Here is a tiny trained network, its code and every weight. The questions are about switching its units off for an input and a class, where a switched-off unit gives its printed mean instead of its output.

import numpy as np


def w(rows, s, z=0):
    codes = np.array(rows[::2]) - 128.0
    scale = np.full(codes.shape[1], s)
    scale[-1] = z or s
    return codes * scale


def f(y):
    return y / 2 * (1 + np.tanh(0.7978845608 * (y + 0.044715 * y**3)))


def log_softmax(a):
    a = a - a.max(-1, keepdims=True)
    return a - np.log(np.exp(a).sum(-1, keepdims=True))


def net(x, mask):
    res = np.array(x, float).reshape(1, 8) / 4 @ E
    y = f(res @ A[0][:, :-1].T + A[0][:, -1])
    res = res + np.where(mask, y, B[0][:, -1]) @ B[0][:, :-1]
    return log_softmax(res[-1] @ U[:, :-1].T + U[:, -1])


A, B = {}, {}
E = w([
[138,142,159,71,166,112,100,121,141,192],'x0',
[83,86,78,203,72,146,115,114,44,138],'x1',
[74,119,127,170,158,166,191,155,169,106],'x2',
[77,171,168,118,182,251,105,128,156,192],'x3',
[73,213,49,133,155,113,178,87,138,131],'x4',
[88,123,159,114,94,90,74,43,149,160],'x5',
[127,121,132,98,158,77,113,98,156,136],'x6',
[187,134,168,99,140,199,185,125,183,108],'x7',
],0.011)
A[0] = w([
[129,98,68,200,85,128,169,98,94,72,224],'neuron 0',
[132,125,112,125,176,249,245,183,147,132,205],'neuron 1',
[88,128,142,140,179,197,188,149,108,73,166],'neuron 2',
[93,161,114,127,178,124,69,118,167,211,196],'neuron 3',
[100,61,51,189,39,91,141,153,99,145,126],'neuron 4',
[118,103,49,196,99,77,96,60,43,111,201],'neuron 5',
[206,132,255,82,127,41,78,88,157,111,232],'neuron 6',
[136,94,175,81,167,194,204,180,199,142,254],'neuron 7',
],0.0079,0.0034)
B[0] = w([
[148,113,81,107,87,101,167,135,99,74,210],'neuron 0',
[195,198,161,172,190,220,213,145,142,91,224],'neuron 1',
[186,188,135,160,93,165,173,193,138,152,179],'neuron 2',
[108,171,160,99,173,39,149,136,133,207,180],'neuron 3',
[104,92,90,98,119,124,172,138,115,105,222],'neuron 4',
[24,149,50,157,79,100,110,160,67,49,248],'neuron 5',
[174,4,104,2,90,75,135,79,167,195,250],'neuron 6',
[211,183,72,51,168,196,138,111,140,71,218],'neuron 7',
],0.0097,0.014)
U = w([
[198,203,180,197,128,253,234,158,136,65,71],'0',
[27,109,67,198,43,137,150,164,48,37,246],'1',
[191,23,162,58,110,133,36,101,176,118,64],'2',
[4,124,196,183,178,147,90,106,114,227,115],'3',
],0.0072,0.0013)

Each question gives the input, the list of numbers given to net, and the class t.
The units are the neurons (one row each of A and B). Each row of codes is followed by its name. A weight is (code - 128) times the scale printed after its matrix; where a second scale follows, it is the last column's (A, B and U).
mask holds one flag per neuron, in row order. A switched-off neuron (its flag False) gives its mean, the last column of its row in B, instead of its output. The means were averaged over made-up inputs and are rounded, as every weight is.
A unit's drop is (log p(t) with every unit on - log p(t) with that unit switched off) / (log p(t) with every unit on - log p(t) with every unit switched off).
The circuit of an input: a set's keep is (log p(t) with only the set's units on - log p(t) with every unit switched off) / (log p(t) with every unit on - log p(t) with every unit switched off). Starting from all 8 units, units are removed one at a time, each time the one whose removal leaves the highest keep (on an exact tie, the one counted first), for as long as the keep stays at least 0.8.
units of the circuit, in order: the units of the circuit, biggest drop first
k most important neurons: the k neurons with the biggest drops, biggest first
drop when u is switched off: that unit's drop, to one decimal
input [2,0,-3,6,-4,7,-4,-6], class 3: units of the circuit, in order	[neuron 3]
input [-5,-4,-4,8,-4,3,-3,-7], class 3: units of the circuit, in order	[neuron 7; neuron 3]
input [3,8,1,3,-7,-5,7,2], class 0: units of the circuit, in order	[neuron 6; neuron 5]
input [-8,5,1,7,-7,-7,3,-6], class 0: 3 most important neurons	[neuron 1; neuron 2; neuron 6]
input [1,-2,-1,-7,6,2,2,3], class 2: units of the circuit, in order	[neuron 6; neuron 1]
input [5,-4,-1,3,-1,6,-7,8], class 2: 2 most important neurons	[neuron 6; neuron 2]
input [-2,3,-5,-1,-4,-8,7,3], class 2: units of the circuit, in order	[neuron 5; neuron 1]
input [1,-1,-4,3,5,4,-5,-7], class 3: 2 most important neurons	[neuron 3; neuron 0]
input [-2,-3,-3,6,-4,5,-4,4], class 2: drop when neuron 6 is switched off	0.6
input [0,3,-5,1,-3,-3,1,3], class 2: drop when neuron 1 is switched off	0.9
input [2,6,8,-3,3,0,2,4], class 0: drop when neuron 1 is switched off	0.3
